Moves between objects:
de: RR->SM, RQ->FZ, MC->TB, JF->HT, QP->HQ, PP->TN, RT->ZF, RJ->LF, NR->PF, JQ->FM, DP->GM, QN->HM, PJ->GQ, SG->RR, LD->DT, JB->DD, BQ->JZ, JG->CL, ZQ->JG, DM->SF, TR->DS, RF->SG, CR->MQ, RM->JT, PH->SC, LM->CQ, SF->QN, HP->TL, RP->RQ, BD->MT, RH->ZZ, HN->MN, MZ->NZ, FF->MB, DS->BD, QJ->GG, CC->QL, JZ->MZ, BF->LC, MJ->JF, NM->QB, MT->RM, DD->TR, QT->RF, HT->DP, QQ->MP, GM->FF, TB->ZD, BH->HZ, MD->ZQ, JP->LP, CP->JL, TL->QS, QG->PP, ZD->CR, FT->HR, LF->SJ, LH->LD, FQ->RP, SM->TQ, QB->FQ, TQ->LH, LG->FB, HR->MD, HM->PN, MQ->BM, HQ->BF, MR->MJ, MB->JP, GQ->QP, LQ->QG, MP->PJ, HZ->MR, NZ->NR, BM->BH, QC->DM, PN->BQ, LP->JQ, JL->BB, PF->LQ, CN->RJ, TN->QJ, QS->HN, QL->LG, SJ->MC, DT->CC, FB->LM, CQ->PH, FZ->CP, MN->QC, JT->RH, SC->PB, FM->RT, LC->QT, PB->HP, BB->QQ, CL->NM, ZZ->FT, ZF->JB, GG->CN
ve: RR->JG, RQ->RT, MC->QC, JF->NR, QP->JT, PP->PH, RT->LF, RJ->QS, NR->LG, JQ->CN, DP->LQ, QN->SM, PJ->MT, SG->ZQ, LD->FQ, JB->MC, BQ->LD, JG->FF, ZQ->GM, DM->SG, TR->ZD, RF->MD, CR->QN, RM->BH, PH->MP, LM->BB, SF->RR, HP->QP, RP->FM, BD->MQ, RH->MR, HN->LC, MZ->CC, FF->PP, DS->CR, QJ->PB, CC->RQ, JZ->DT, BF->ZZ, MJ->NZ, NM->JP, MT->BM, DD->TB, QT->HR, HT->PF, QQ->DS, GM->QG, TB->DM, BH->BQ, MD->DP, JP->QJ, CP->JB, TL->HQ, QG->CQ, ZD->SF, FT->JF, LF->HN, LH->QB, FQ->JQ, SM->CL, QB->LP, TQ->NM, LG->CP, HR->HT, HM->TQ, MQ->HM, HQ->RH, MR->MZ, MB->TN, GQ->RM, LQ->LM, MP->BD, HZ->JZ, NZ->QL, BM->PN, QC->RF, PN->LH, LP->GG, JL->DD, PF->FB, CN->TL, TN->SC, QS->BF, QL->FZ, SJ->MN, DT->RP, FB->JL, CQ->QQ, FZ->ZF, MN->QT, JT->HZ, SC->PJ, FM->RJ, LC->FT, PB->GQ, BB->TR, CL->MB, ZZ->MJ, ZF->SJ, GG->HP
te: RR->DS, RQ->MJ, MC->FB, JF->MN, QP->JQ, PP->SM, RT->NZ, RJ->CC, NR->QT, JQ->JZ, DP->DM, QN->MP, PJ->JP, SG->TR, LD->JT, JB->PF, BQ->QP, JG->CR, ZQ->ZD, DM->BB, TR->QG, RF->DD, CR->PH, RM->GG, PH->CL, LM->ZQ, SF->QQ, HP->FQ, RP->MR, BD->TN, RH->RJ, HN->FZ, MZ->BF, FF->QN, DS->PP, QJ->LH, CC->ZZ, JZ->HQ, BF->RT, MJ->HN, NM->BM, MT->QJ, DD->LQ, QT->JB, HT->QC, QQ->FF, GM->SF, TB->LM, BH->HP, MD->TB, JP->PN, CP->HT, TL->RP, QG->RR, ZD->CQ, FT->SJ, LF->QL, LH->RM, FQ->HZ, SM->BD, QB->BH, TQ->MT, LG->HR, HR->MC, HM->PJ, MQ->SC, HQ->FM, MR->QS, MB->HM, GQ->LP, LQ->SG, MP->MB, HZ->TL, NZ->LC, BM->PB, QC->JL, PN->GQ, LP->BQ, JL->DP, PF->RF, CN->DT, TN->TQ, QS->RQ, QL->FT, SJ->LG, DT->RH, FB->MD, CQ->JG, FZ->JF, MN->CP, JT->CN, SC->NM, FM->MZ, LC->ZF, PB->QB, BB->GM, CL->MQ, ZZ->LF, ZF->NR, GG->LD
tu: RR->SG, RQ->RP, MC->SJ, JF->MJ, QP->GQ, PP->QG, RT->FM, RJ->CN, NR->NZ, JQ->LP, DP->HT, QN->SF, PJ->MP, SG->RF, LD->LH, JB->ZF, BQ->PN, JG->ZQ, ZQ->MD, DM->QC, TR->DD, RF->QT, CR->ZD, RM->MT, PH->CQ, LM->FB, SF->DM, HP->PB, RP->FQ, BD->DS, RH->JT, HN->QS, MZ->JZ, FF->GM, DS->TR, QJ->TN, CC->DT, JZ->BQ, BF->HQ, MJ->MR, NM->CL, MT->BD, DD->JB, QT->LC, HT->JF, QQ->BB, GM->DP, TB->MC, BH->BM, MD->HR, JP->MB, CP->FZ, TL->HP, QG->LQ, ZD->TB, FT->ZZ, LF->RJ, LH->TQ, FQ->QB, SM->RR, QB->NM, TQ->SM, LG->QL, HR->FT, HM->QN, MQ->CR, HQ->QP, MR->HZ, MB->FF, GQ->PJ, LQ->PF, MP->QQ, HZ->BH, NZ->MZ, BM->MQ, QC->MN, PN->HM, LP->JP, JL->CP, PF->NR, CN->GG, TN->PP, QS->TL, QL->CC, SJ->LF, DT->LD, FB->LG, CQ->LM, FZ->RQ, MN->HN, JT->RM, SC->PH, FM->JQ, LC->BF, PB->SC, BB->JL, CL->JG, ZZ->RH, ZF->RT, GG->QJ
su: RR->QQ, RQ->ZZ, MC->PF, JF->SJ, QP->FQ, PP->QN, RT->MJ, RJ->MZ, NR->MN, JQ->HZ, DP->TB, QN->PH, PJ->NM, SG->BB, LD->QP, JB->HT, BQ->HP, JG->DS, ZQ->TR, DM->LM, TR->GM, RF->JL, CR->PP, RM->LP, PH->SM, LM->SG, SF->CQ, HP->LD, RP->RH, BD->MB, RH->FM, HN->QL, MZ->QS, FF->CR, DS->FF, QJ->PN, CC->BF, JZ->TL, BF->RQ, MJ->LF, NM->MT, MT->JP, DD->DP, QT->CP, HT->MC, QQ->JG, GM->ZD, TB->LQ, BH->GG, MD->DD, JP->BM, CP->HR, TL->DT, QG->SF, ZD->QG, FT->ZF, LF->NZ, LH->GQ, FQ->JT, SM->MP, QB->RM, TQ->PJ, LG->QT, HR->JB, HM->SC, MQ->TN, HQ->RP, MR->RJ, MB->MQ, GQ->QB, LQ->DM, MP->CL, HZ->CN, NZ->HN, BM->QJ, QC->FB, PN->PB, LP->BH, JL->MD, PF->QC, CN->JZ, TN->HM, QS->CC, QL->LC, SJ->NR, DT->HQ, FB->RF, CQ->RR, FZ->FT, MN->LG, JT->JQ, SC->TQ, FM->MR, LC->FZ, PB->LH, BB->ZQ, CL->BD, ZZ->RT, ZF->JF, GG->BQ
zi: RR->CQ, RQ->BF, MC->HT, JF->ZF, QP->LD, PP->CR, RT->ZZ, RJ->MR, NR->SJ, JQ->JT, DP->DD, QN->PP, PJ->TQ, SG->LM, LD->HP, JB->HR, BQ->GG, JG->QQ, ZQ->BB, DM->LQ, TR->ZQ, RF->FB, CR->FF, RM->QB, PH->QN, LM->DM, SF->QG, HP->BQ, RP->HQ, BD->CL, RH->RP, HN->NZ, MZ->RJ, FF->DS, DS->JG, QJ->BM, CC->QS, JZ->CN, BF->CC, MJ->RT, NM->PJ, MT->NM, DD->MD, QT->LG, HT->JB, QQ->RR, GM->TR, TB->DP, BH->LP, MD->JL, JP->MT, CP->QT, TL->JZ, QG->ZD, ZD->GM, FT->FZ, LF->MJ, LH->PB, FQ->QP, SM->PH, QB->GQ, TQ->SC, LG->MN, HR->CP, HM->TN, MQ->MB, HQ->DT, MR->FM, MB->BD, GQ->LH, LQ->TB, MP->SM, HZ->JQ, NZ->LF, BM->JP, QC->PF, PN->QJ, LP->RM, JL->RF, PF->MC, CN->HZ, TN->MQ, QS->MZ, QL->HN, SJ->JF, DT->TL, FB->QC, CQ->SF, FZ->LC, MN->NR, JT->FQ, SC->HM, FM->RH, LC->QL, PB->PN, BB->SG, CL->MP, ZZ->RQ, ZF->FT, GG->BH

The rows follow the links: the fewer symbols apart two objects are, the more alike their rows tend to be.

Object, then a row for it; each showing differs a little:
TB -> [-10,-18,-48,4,97,-7,53,3,-44,19,-44,-18,-9,-22,29,-6,-21,66,-121,64,5,-94,-32,65,-116,-38,-2,47,-6,-54,-9,13,-74,30,-24,38,9,-7,-4,13,79,24,71,-35,28,-75,50,47,70,-1,9,-28,-81,-72,7,-14,-11,-4]
BF -> [-36,16,19,25,-20,16,-19,-21,-91,-16,43,33,-47,-4,58,90,66,33,-15,22,40,18,-15,20,17,-48,-38,-19,-67,78,18,-51,-4,-45,36,8,-6,-21,-35,-14,79,-24,-52,-2,-80,51,23,-42,6,37,-119,-51,-36,16,-51,-97,-114,3]
HN -> [-52,38,68,-3,-67,-13,0,-58,-40,10,23,-1,-49,4,28,25,17,7,2,60,39,-33,7,2,20,-10,-28,-41,-71,109,31,-73,28,-46,-1,44,54,-38,-79,34,42,-19,-97,-10,-28,-54,-23,50,0,24,-135,-43,-8,-7,-16,-71,-101,19]
DM -> [-24,-15,-47,13,80,10,48,-3,-32,38,-44,-21,-2,1,32,-27,-25,43,-113,63,12,-101,-3,49,-102,-37,12,55,6,-50,-10,18,-77,8,-33,37,13,-18,-7,10,82,15,72,-38,32,-93,47,56,79,-24,9,-22,-85,-70,-8,8,-19,-8]
QT -> [12,54,55,-51,-3,-94,36,-33,-10,-39,-25,-39,-36,-84,-13,4,-66,73,-30,46,-14,-23,-87,32,-57,48,-57,-36,-54,59,10,-7,48,42,-10,37,36,30,-27,85,-40,7,-58,-17,17,-63,-30,89,-45,76,-16,-12,31,-49,93,-44,34,8]
FT -> [-39,56,85,-28,-62,-49,11,-64,-14,6,4,-23,-48,-23,8,-6,-26,16,5,65,23,-40,-17,-1,8,26,-36,-48,-67,114,29,-57,57,-23,-10,54,57,-16,-78,69,-5,-12,-109,-10,-1,-85,-41,86,-23,35,-98,-26,21,-18,22,-51,-55,18]
RH -> [6,32,5,14,11,-10,-43,26,-84,-58,44,56,-31,-55,33,94,51,47,8,-39,-5,90,-59,10,49,-10,-54,-17,-35,32,17,-18,31,-27,63,-23,-58,19,30,-28,24,-22,-35,25,-107,131,14,-97,-35,57,-40,-24,0,36,-24,-72,-50,0]
ZZ -> [-49,19,31,25,-35,12,-14,-35,-81,-4,41,26,-48,3,55,71,58,19,-12,33,45,-4,-2,17,22,-48,-32,-26,-71,89,25,-68,-3,-52,32,20,9,-36,-52,-4,74,-25,-67,-7,-63,20,14,-16,9,27,-134,-54,-33,11,-51,-97,-121,5]
SF -> [-34,18,-11,-16,2,11,38,-9,66,72,-46,-21,60,42,-34,-107,-67,-33,-16,24,-18,-102,32,-38,-54,8,33,31,49,-50,-19,43,-27,-47,-75,5,10,-8,-4,26,-5,-12,32,-53,47,-126,-16,74,43,-100,42,12,-34,-47,-11,95,3,-2]
PH -> [36,-20,-48,-27,-12,-14,37,23,87,1,-26,-36,90,25,-68,-30,-64,-32,32,-65,-41,7,-7,-28,-62,3,18,-4,50,-67,-50,92,-25,12,-40,-70,-27,37,59,3,-91,-2,48,-46,31,19,-14,-11,-34,-68,111,46,37,2,33,69,87,-30]
BD -> [52,-62,-69,-11,3,9,26,33,60,-9,-11,-30,75,33,-54,21,-23,-25,23,-77,-25,37,-2,2,-56,-31,18,-3,44,-76,-48,84,-58,40,-7,-83,-38,24,60,-33,-69,15,76,-30,29,76,15,-48,-26,-45,103,50,27,24,27,36,83,-37]
JG -> [-10,16,-12,-31,-16,-8,39,5,92,47,-45,-34,85,37,-58,-98,-86,-41,15,-11,-36,-63,16,-52,-45,20,23,10,52,-47,-31,69,-6,-38,-71,-27,-4,19,21,26,-60,-10,14,-52,43,-79,-33,56,0,-100,77,36,8,-33,17,101,38,-13]
RP -> [11,40,13,12,9,-11,-46,26,-73,-66,41,57,-26,-61,30,84,50,44,15,-46,-12,102,-60,3,54,3,-54,-17,-25,33,13,-13,38,-29,61,-21,-62,30,38,-28,11,-25,-38,31,-102,136,9,-100,-45,61,-28,-16,4,29,-16,-55,-36,4]
RM -> [-5,-33,22,38,-41,66,-74,15,44,30,33,37,-13,67,5,-57,60,-100,85,-28,19,42,113,-55,151,30,72,11,45,-14,24,-50,35,-1,17,12,15,-30,-16,-46,-11,7,-3,83,24,14,-11,-30,12,-17,-7,19,29,67,-54,57,10,28]
LD -> [5,33,52,8,-35,16,-82,21,28,-12,27,50,-16,-7,-12,-53,34,-58,97,-46,-20,82,36,-70,159,78,18,-7,35,14,31,-35,95,-23,33,8,-20,15,10,-19,-53,-12,-50,80,-20,47,-39,-43,-30,10,11,22,56,57,-17,57,24,30]
FF -> [6,9,-22,-37,-18,-12,39,7,92,31,-41,-31,89,31,-70,-77,-82,-36,28,-31,-41,-36,6,-49,-54,20,22,3,54,-52,-39,81,-6,-18,-65,-44,-13,25,38,22,-77,-13,23,-52,39,-49,-33,33,-20,-89,96,40,22,-20,22,98,57,-14]
LH -> [-2,-68,-12,48,-30,82,-61,10,41,40,31,26,-5,87,6,-29,75,-98,65,-25,33,33,125,-32,116,-5,80,17,42,-26,20,-42,-8,17,23,3,17,-44,-17,-64,14,14,30,74,35,21,8,-38,31,-32,-7,22,8,67,-63,39,6,17]
BB -> [-36,-7,-41,6,58,25,46,-7,0,65,-43,-13,15,23,21,-60,-30,12,-82,63,10,-119,23,16,-83,-29,28,52,22,-55,-11,20,-66,-16,-57,35,20,-23,-17,14,67,6,60,-43,39,-119,29,67,80,-60,5,-16,-82,-62,-20,45,-26,-4]
CR -> [17,1,-22,-32,-16,-15,39,13,95,23,-40,-36,90,29,-75,-71,-79,-39,33,-41,-41,-23,1,-42,-55,15,19,4,53,-57,-41,84,-13,-13,-58,-55,-13,31,45,24,-85,-10,30,-50,38,-31,-28,23,-26,-88,99,47,25,-16,27,94,67,-21]
JL -> [17,-11,-35,-10,95,-41,57,3,-57,-17,-38,-26,-24,-72,23,28,-33,95,-120,55,-4,-57,-74,83,-124,-22,-30,32,-25,-36,-8,18,-53,60,-8,29,4,13,7,26,47,31,64,-34,17,-46,47,49,33,46,25,-21,-52,-70,48,-40,21,-11]
TL -> [18,49,31,6,8,-15,-57,35,-47,-63,33,59,-20,-63,11,47,35,28,46,-56,-28,116,-58,-19,86,37,-43,-14,-11,22,14,-12,71,-24,57,-24,-64,40,42,-24,-24,-22,-43,46,-93,127,-11,-92,-54,56,-1,-4,29,45,-3,-20,-4,8]

Each walk starts at a row. The symbols on each line, taken left to right, move it on to the next object.
Each answer is a row, close to the row of the object it stands for.
start [-30,16,-11,-20,-4,9,40,-7,74,67,-47,-24,70,45,-37,-105,-73,-38,-5,15,-24,-95,32,-45,-51,11,31,25,50,-50,-22,54,-22,-45,-79,1,11,-1,4,27,-18,-14,24,-52,45,-120,-23,68,29,-102,53,17,-27,-44,-2,97,11,-5]
de tu ve tu te te ve te [-3,13,-16,-29,-17,-12,38,1,94,39,-41,-30,87,34,-67,-90,-85,-39,22,-26,-38,-51,10,-51,-51,22,22,9,55,-50,-35,76,-7,-28,-70,-34,-5,21,31,27,-71,-11,15,-55,46,-62,-36,43,-8,-101,85,37,18,-27,23,102,51,-13]
su ve de zi ve de [3,-88,-32,52,-21,92,-50,14,32,35,33,15,0,98,9,-9,82,-96,47,-30,40,29,118,-18,90,-28,79,19,42,-41,8,-34,-36,26,23,-12,15,-46,-11,-74,21,20,54,59,44,31,19,-52,34,-32,-1,22,3,68,-68,26,14,5]
start [48,-40,-58,-24,-2,-8,33,27,75,-9,-22,-37,82,27,-66,-2,-43,-22,29,-73,-36,28,-12,-14,-65,-16,15,-6,49,-68,-47,91,-39,30,-26,-81,-31,36,63,-8,-81,10,61,-40,27,49,-4,-32,-34,-55,116,49,35,9,29,51,88,-37]
su zi te ve te su de [-2,-57,3,47,-39,83,-66,10,44,37,33,29,-14,81,6,-36,76,-102,73,-25,31,34,122,-39,132,7,78,14,44,-19,23,-45,7,8,24,7,16,-41,-21,-61,6,13,20,75,34,18,-3,-39,23,-28,-12,22,12,67,-63,47,9,18]
su tu te te ve ve ve [-5,-5,38,26,-40,53,-85,12,44,19,27,40,-15,43,-3,-62,52,-89,92,-29,4,53,89,-60,163,52,58,6,39,1,27,-47,66,-16,24,18,5,-17,-17,-38,-27,-3,-23,85,13,16,-31,-32,-3,-15,-1,21,38,65,-43,59,11,30]
start [19,53,30,3,4,-15,-63,33,-38,-57,34,59,-21,-65,5,33,29,19,54,-57,-28,113,-48,-27,96,47,-37,-17,-2,20,17,-11,80,-24,53,-19,-61,38,44,-22,-34,-25,-47,50,-80,120,-16,-84,-55,53,6,3,42,43,-5,-9,1,15]
te de de te tu zi su su de [-23,64,85,-42,-55,-66,21,-56,-4,-8,-2,-32,-40,-43,-3,-6,-47,30,3,61,11,-40,-41,1,-8,39,-45,-46,-63,104,27,-50,62,-11,-15,47,58,1,-68,78,-22,-10,-105,-18,11,-86,-44,92,-30,47,-73,-20,33,-28,52,-44,-27,21]
ve zi te zi ve de [21,-4,-26,-14,91,-50,56,0,-54,-29,-39,-31,-26,-73,22,28,-36,102,-113,49,-9,-51,-84,81,-121,-9,-37,24,-25,-30,-7,22,-42,64,-6,29,8,16,9,33,37,33,51,-30,16,-35,41,46,27,58,23,-22,-38,-70,57,-45,28,-11]
start [9,47,55,9,-25,10,-83,28,21,-21,26,54,-14,-17,-10,-40,27,-45,96,-46,-23,87,19,-65,152,82,6,-10,31,17,29,-27,102,-24,34,4,-26,20,17,-20,-55,-15,-54,81,-29,58,-42,-48,-39,19,16,21,59,58,-16,52,23,27]
de ve te tu ve ve te ve te [-32,14,9,30,-12,14,-19,-12,-92,-23,45,38,-45,-14,57,96,69,33,-15,12,34,30,-16,21,14,-49,-43,-18,-60,67,15,-51,-4,-46,48,2,-16,-18,-29,-26,78,-24,-47,1,-89,68,24,-56,5,44,-110,-50,-32,19,-50,-100,-107,3]
de ve su te zi ve ve ve tu [-38,51,80,-18,-70,-40,9,-64,-17,5,15,-18,-43,-15,12,0,-12,10,5,67,25,-44,-7,-1,11,18,-35,-43,-70,115,34,-62,48,-32,-12,49,58,-20,-79,59,11,-14,-106,-13,-4,-77,-35,81,-27,32,-107,-30,18,-18,21,-53,-66,18]
start [-29,58,87,-34,-58,-58,15,-60,-11,0,2,-28,-42,-32,-2,-10,-33,21,6,63,16,-39,-29,0,0,36,-39,-45,-69,111,28,-46,59,-20,-14,52,58,-9,-67,73,-15,-7,-107,-12,3,-83,-43,92,-33,43,-89,-26,26,-27,40,-47,-41,17]
zi de te ve su te ve zi [6,-13,-45,-1,97,-21,60,3,-52,-2,-42,-20,-20,-41,32,15,-28,84,-119,60,5,-72,-54,78,-120,-34,-19,44,-14,-46,-8,17,-67,45,-15,33,3,2,0,15,67,25,72,-32,24,-54,50,44,54,24,14,-24,-71,-70,29,-26,7,-14]
zi su tu de su de ve ve su [-24,17,-11,-24,-9,6,40,-6,77,62,-48,-26,72,40,-48,-106,-78,-45,2,8,-29,-86,24,-46,-53,15,31,21,54,-44,-25,58,-14,-40,-77,-8,4,5,6,31,-33,-15,20,-51,44,-108,-28,67,16,-104,63,26,-15,-37,2,103,21,-6]
start [19,58,41,-2,-9,-11,-66,33,-17,-51,29,61,-17,-55,-5,9,21,0,75,-59,-34,111,-31,-42,116,64,-25,-13,12,21,21,-14,92,-22,50,-14,-50,37,39,-22,-49,-24,-51,67,-71,104,-32,-74,-57,44,18,9,51,51,-1,14,16,18]
su te te te su tu zi su de su [-20,18,4,25,-6,11,-23,-7,-98,-31,43,43,-45,-17,58,99,66,39,-16,9,28,41,-29,23,18,-49,-44,-19,-55,62,16,-47,-4,-42,52,0,-23,-16,-13,-25,72,-26,-45,3,-92,83,27,-65,-2,45,-100,-45,-29,19,-50,-100,-101,4]
te de su te zi ve tu de su [-2,63,75,-50,-26,-90,24,-44,-6,-28,-17,-36,-37,-70,-13,-7,-59,57,-13,56,-6,-30,-73,23,-31,53,-54,-42,-56,84,17,-23,60,20,-10,41,43,18,-44,85,-42,4,-83,-15,15,-73,-40,88,-42,65,-38,-13,41,-43,77,-39,8,12]
start [-54,33,62,2,-62,-4,-4,-56,-44,17,33,2,-49,8,36,35,27,8,2,59,47,-36,12,2,20,-17,-30,-38,-70,110,31,-71,21,-47,4,39,45,-37,-75,29,53,-23,-93,-13,-32,-43,-14,36,4,25,-136,-42,-14,-2,-29,-75,-108,17]
tu ve su su ve su [-56,21,47,15,-52,4,-8,-50,-63,7,34,16,-54,18,46,53,48,8,-12,50,48,-18,9,9,20,-38,-26,-30,-72,100,28,-73,8,-52,18,32,32,-43,-66,15,68,-23,-80,-11,-46,-18,-4,14,10,27,-141,-47,-27,3,-41,-85,-117,13]
ve tu su te tu zi su su te [-16,22,3,23,2,6,-30,8,-99,-46,45,46,-41,-34,53,103,64,44,-12,-15,14,62,-43,22,29,-37,-47,-19,-46,48,15,-33,7,-36,55,-13,-42,2,5,-29,58,-25,-36,11,-100,110,27,-87,-14,52,-74,-41,-21,28,-42,-90,-78,-2]
start [-55,29,51,8,-56,0,-5,-53,-57,11,31,8,-49,11,39,42,39,6,-3,52,47,-28,9,6,22,-29,-29,-35,-71,102,29,-69,14,-55,9,39,41,-42,-70,19,61,-22,-87,-8,-36,-30,-10,22,5,26,-140,-48,-19,1,-32,-82,-110,16]
su su tu zi zi tu [19,56,38,1,0,-12,-67,36,-28,-57,28,57,-20,-64,1,20,25,10,61,-59,-34,114,-41,-36,111,57,-33,-17,4,21,18,-12,87,-22,49,-19,-53,42,40,-17,-42,-24,-52,56,-76,116,-22,-82,-56,49,12,6,50,46,-3,4,9,22]
de tu ve tu te te ve te [9,44,16,5,11,-10,-49,33,-70,-62,39,61,-29,-62,21,73,48,43,26,-48,-18,108,-59,-4,63,13,-50,-16,-19,28,13,-14,52,-26,58,-22,-62,34,37,-28,-2,-26,-41,36,-97,135,4,-98,-47,59,-19,-10,15,38,-13,-46,-27,6]
start [41,-115,-79,38,7,66,-8,24,30,5,19,-8,29,78,-8,43,60,-57,16,-60,20,40,70,15,-1,-67,57,18,36,-72,-27,25,-85,54,23,-55,-11,-22,29,-73,4,34,94,14,35,84,44,-79,22,-27,46,31,3,52,-31,0,45,-23]
ve de tu zi te zi su tu [55,-83,-79,5,6,22,21,31,53,-14,-3,-32,67,44,-40,41,-2,-28,21,-76,-8,46,16,12,-48,-51,29,2,42,-76,-47,68,-69,48,3,-83,-27,11,57,-47,-46,15,90,-20,32,88,27,-67,-19,-37,94,45,23,33,7,19,76,-35]
tu de zi tu te de te su su [30,-115,-67,43,-6,80,-19,20,29,15,22,0,19,92,2,34,74,-71,27,-45,32,36,94,10,29,-61,70,17,37,-61,-13,4,-76,49,27,-42,-1,-32,17,-74,19,28,85,29,40,69,45,-74,28,-31,26,28,-2,57,-52,6,29,-16]
start [4,61,67,-51,-13,-88,34,-40,-8,-33,-22,-40,-34,-80,-17,-3,-67,60,-22,52,-12,-29,-81,24,-43,52,-54,-34,-56,72,18,-16,57,28,-13,42,43,27,-35,84,-41,8,-76,-18,18,-65,-36,91,-41,71,-26,-10,43,-45,83,-42,20,9]
tu zi te ve de ve ve tu te ve [25,38,32,-47,32,-94,42,-14,-26,-45,-29,-38,-34,-96,-5,16,-63,99,-61,42,-23,-21,-102,57,-83,36,-58,-18,-46,32,6,9,23,60,-6,32,18,33,-6,72,-24,20,-20,-24,16,-44,-9,73,-27,85,15,-10,23,-54,93,-42,42,-5]
de ve te tu tu su tu [-48,48,77,-17,-66,-29,5,-63,-25,11,20,-12,-49,-8,16,8,-1,11,3,68,34,-42,0,-3,16,9,-32,-44,-73,116,28,-67,41,-39,-10,53,59,-24,-78,54,21,-19,-108,-9,-11,-79,-33,75,-11,30,-117,-35,8,-17,7,-60,-84,24]
